Here is a tiny trained network, its code and every weight. The questions are about switching its units off for an input and a class, where a switched-off unit gives its printed mean instead of its output.

import numpy as np


def w(rows, s, z=0):
    codes = np.array(rows[::2]) - 128.0
    scale = np.full(codes.shape[1], s)
    scale[-1] = z or s
    return codes * scale


def norm(h):
    return h / np.sqrt((h * h).mean(-1, keepdims=True) + 1e-5)


def f(y):
    return y / 2 * (1 + np.tanh(0.7978845608 * (y + 0.044715 * y**3)))


def log_softmax(a):
    a = a - a.max(-1, keepdims=True)
    return a - np.log(np.exp(a).sum(-1, keepdims=True))


def net(x, mask):
    res = np.array(x, float).reshape(1, 5) / 4 @ E
    u = 0
    for l in range(2):
        y = f(norm(res) @ A[l][:, :-1].T + A[l][:, -1])
        res = res + np.where(mask[u : u + 7], y, B[l][:, -1]) @ B[l][:, :-1]
        u += 7
    return log_softmax(norm(res)[-1] @ U[:, :-1].T + U[:, -1])


A, B = {}, {}
E = w([
[51,219,36,167,70,125,152,156],'x0',
[170,84,14,3,27,71,132,172],'x1',
[84,89,52,50,177,102,21,164],'x2',
[60,230,172,114,112,64,167,83],'x3',
[186,220,151,47,197,159,187,182],'x4',
],0.0054)
A[0] = w([
[147,104,199,120,153,147,86,138,134],'0.n1',
[79,166,102,182,114,157,106,169,145],'0.n2',
[56,65,208,254,120,35,79,226,225],'0.n3',
[174,174,59,86,161,72,142,159,158],'0.n4',
[79,191,81,59,86,159,117,73,27],'0.n5',
[179,52,148,86,157,91,91,69,254],'0.n6',
[133,197,155,95,167,152,152,58,149],'0.n7',
],0.0066,0.0021)
B[0] = w([
[180,167,99,166,104,141,89,137,178],'0.n1',
[2,103,100,125,130,98,199,120,170],'0.n2',
[215,57,116,60,189,130,168,57,254],'0.n3',
[26,76,98,158,75,72,121,193,202],'0.n4',
[240,46,205,68,185,164,108,229,155],'0.n5',
[147,144,232,79,75,131,50,144,248],'0.n6',
[162,155,158,124,90,45,106,177,181],'0.n7',
],0.0091,0.0041)
A[1] = w([
[155,144,88,76,100,202,31,131,255],'1.n1',
[164,125,138,77,22,221,149,126,47],'1.n2',
[115,247,166,93,136,88,141,79,81],'1.n3',
[84,151,45,98,139,80,138,17,162],'1.n4',
[77,148,77,158,222,92,128,166,148],'1.n5',
[74,58,141,137,90,73,174,2,193],'1.n6',
[206,234,128,130,135,6,148,99,59],'1.n7',
],0.0088,0.002)
B[1] = w([
[120,186,153,172,151,129,139,103,242],'1.n1',
[192,83,70,214,82,171,105,139,184],'1.n2',
[175,88,123,179,146,69,170,100,175],'1.n3',
[179,109,115,93,188,151,123,99,185],'1.n4',
[96,175,95,120,133,51,246,161,175],'1.n5',
[84,150,89,79,178,204,109,136,253],'1.n6',
[100,60,171,188,89,99,183,122,193],'1.n7',
],0.011,0.0053)
U = w([
[105,130,127,15,82,57,31,201,18],'0',
[233,131,218,115,149,150,42,57,254],'1',
[109,119,74,35,247,190,151,37,255],'2',
[115,87,59,140,31,179,109,159,69],'3',
[34,179,76,80,141,52,240,213,57],'4',
[141,123,254,167,117,2,239,91,112],'5',
],0.0087,0.0015)

Each question gives the input, the list of numbers given to net, and the class t.
The units are the neurons (one row each of A and B). Each row of codes is followed by its name. A weight is (code - 128) times the scale printed after its matrix; where a second scale follows, it is the last column's (A, B and U).
mask holds one flag per neuron, layer by layer. A switched-off neuron (its flag False) gives its mean, the last column of its row in B, instead of its output. The means were averaged over made-up inputs and are rounded, as every weight is.
A unit's drop is (log p(t) with every unit on - log p(t) with that unit switched off) / (log p(t) with every unit on - log p(t) with every unit switched off).
The circuit of an input: a set's keep is (log p(t) with only the set's units on - log p(t) with every unit switched off) / (log p(t) with every unit on - log p(t) with every unit switched off). Starting from the 12 units with the biggest drops (on a tie, the unit counted first), units are removed one at a time, each time the one whose removal leaves the highest keep (on an exact tie, the one counted first), for as long as the keep stays at least 0.8.
circuit, biggest first: the units of the circuit, biggest drop first
top k neurons: the k neurons with the biggest drops, biggest first
k most important neurons of layer l: the k neurons of layer l with the biggest drops, biggest first
input [-3,3,3,-8,4], class 1: 3 most important neurons of layer 0 => (0.n6 0.n2 0.n7)
input [1,1,-2,-6,8], class 4: circuit, biggest first => (0.n4 0.n3)
input [-1,-4,7,-2,4], class 4: circuit, biggest first => (1.n5 0.n3)
input [-3,-2,0,-1,5], class 5: circuit, biggest first => (1.n7 0.n7)
input [5,0,1,-7,-1], class 4: 2 most important neurons of layer 0 => (0.n3 0.n6)
input [-1,2,8,-7,0], class 1: circuit, biggest first => (0.n6 1.n1)
input [-2,-3,-3,-3,8], class 5: top neuron => (1.n7)
input [-8,4,8,-7,-6], class 1: circuit, biggest first => (1.n1 0.n6 0.n4)
input [-1,5,-3,5,0], class 0: 3 most important neurons of layer 0 => (0.n4 0.n5 0.n1)
input [8,-6,5,5,-5], class 2: top 2 neurons => (0.n3 1.n4)
input [0,5,2,-8,4], class 3: circuit, biggest first => (1.n2 0.n3)
input [0,-7,1,1,-2], class 2: circuit, biggest first => (0.n3 1.n6)
input [-2,-8,-7,1,-5], class 2: circuit, biggest first => (1.n6 0.n3)
input [0,0,0,-7,8], class 4: top neuron => (0.n4)
input [7,7,3,-7,0], class 4: 2 most important neurons of layer 1 => (1.n5 1.n1)
input [0,-2,8,0,8], class 4: circuit, biggest first => (1.n5 0.n4)
input [4,6,-3,3,-7], class 2: circuit, biggest first => (1.n6 1.n4)
input [0,0,6,-7,8], class 4: circuit, biggest first => (0.n4 1.n5 0.n3)
input [-7,0,4,2,6], class 5: 3 most important neurons of layer 0 => (0.n5 0.n7 0.n3)
input [-2,0,3,-1,1], class 1: top 2 neurons => (1.n1 0.n6)
input [-8,5,7,-8,-5], class 1: top 2 neurons => (1.n1 0.n6)
input [-6,1,3,7,3], class 5: top 2 neurons => (1.n7 1.n3)
